Each row of numbers belongs to one of the elements below and depends on some of the facts about them. Some rows are named. Which element is each other row?

Some facts about the elements:
(71) ρ (378); (319) ρ (373); (304) ρ (45); (131) ρ (108); (290) ρ (280); (290) ρ (124)
(14) ρ (84); (14) ρ (108); (117) ρ (158); (117) ρ (373); (184) ρ (182); (231) ρ (324)
(231) ρ (280); (231) ρ (67); (231) ρ (85); (231) ρ (378); (291) ρ (45); (291) ρ (378)
(291) ρ (257); (71) χ sepan; (84) χ fefos; (319) χ klutros; (304) χ lopus; (257) χ stavom
(158) χ lopus; (324) χ pegitin; (146) χ lelazu; (131) χ lelazu; (45) χ lelazu; (373) χ lelazu
(87) χ lopus; (290) χ lelazu; (378) χ sepan; (151) χ pegitin; (269) χ sepan; (14) χ lelazu
(108) χ stavom; (117) χ fefos; (67) χ sepan; (172) χ klutros; (124) χ klutros; (85) χ pegitin
(184) χ fefos; (231) χ sepan; (291) χ pegitin; (182) χ pegitin; (173) χ stavom; (280) χ pegitin

Known rows:
(291): [-8 11  4  5 13  0  5 -8 14]
(45): [ 15  -9   1 -11  -4  21   8   8   5]
(124): [ 23 -11 -21  -8  -3  17   2   8   1]
(231): [-14  20   7  11  -4  13   6  30   5]
(117): [-24  31   0   8  25 -64 -34 -29  -3]
(184): [-21 -95  -6  22  11 -35 -12 -60   2]
(182): [ -15 -105    8    9  -15   -6   -8  -38    1]
(87): [ 0 10  1  6 -8  8  4 19 -7]
(14): [ 15  12  10  -7   3   6  21  -7 -11]
(151): [-10   3   6   4   9 -13  -2 -11   8]
(172): [ 23  -4 -12  -6  -3  12  13  -3 -10]

Rows to name:
Some rows may be elements named above.
[-14 -99   9   8 -11  -5  -7 -41   1]  (182)
[ 19  31  -4  -9   0 -18  -2  -4 -28]  (319)
[15  1  5 -7 -1 10 18 -5 -2]  (146)
[-11   0   8   2   9  -8   1  -9   8]  (151)
[ -8  25   7  -2 -15 -16 -26  24 -20]  (158)
[ 19  27   1  -7   2 -22   2 -10 -26]  (319)
[  9  15  12 -16 -11 -15 -12   0 -15]  (373)
[-3 20 -1  8 -4 24 10 23 -1]  (304)
[-22   0 -11   8  21 -43 -32 -26  11]  (84)
[-16  11  10  10  -8   8  -5  16   0]  (269)
[ 23  -4  -9 -13  -4   2   5  -6 -11]  (108)
[15 12  1 -6  4 21 25  5  3]  (290)
[ 18  -6 -21  -7  -5  14   3   8   1]  (124)
[ 27  -6 -14 -13  -2  19  12   1   0]  (257)

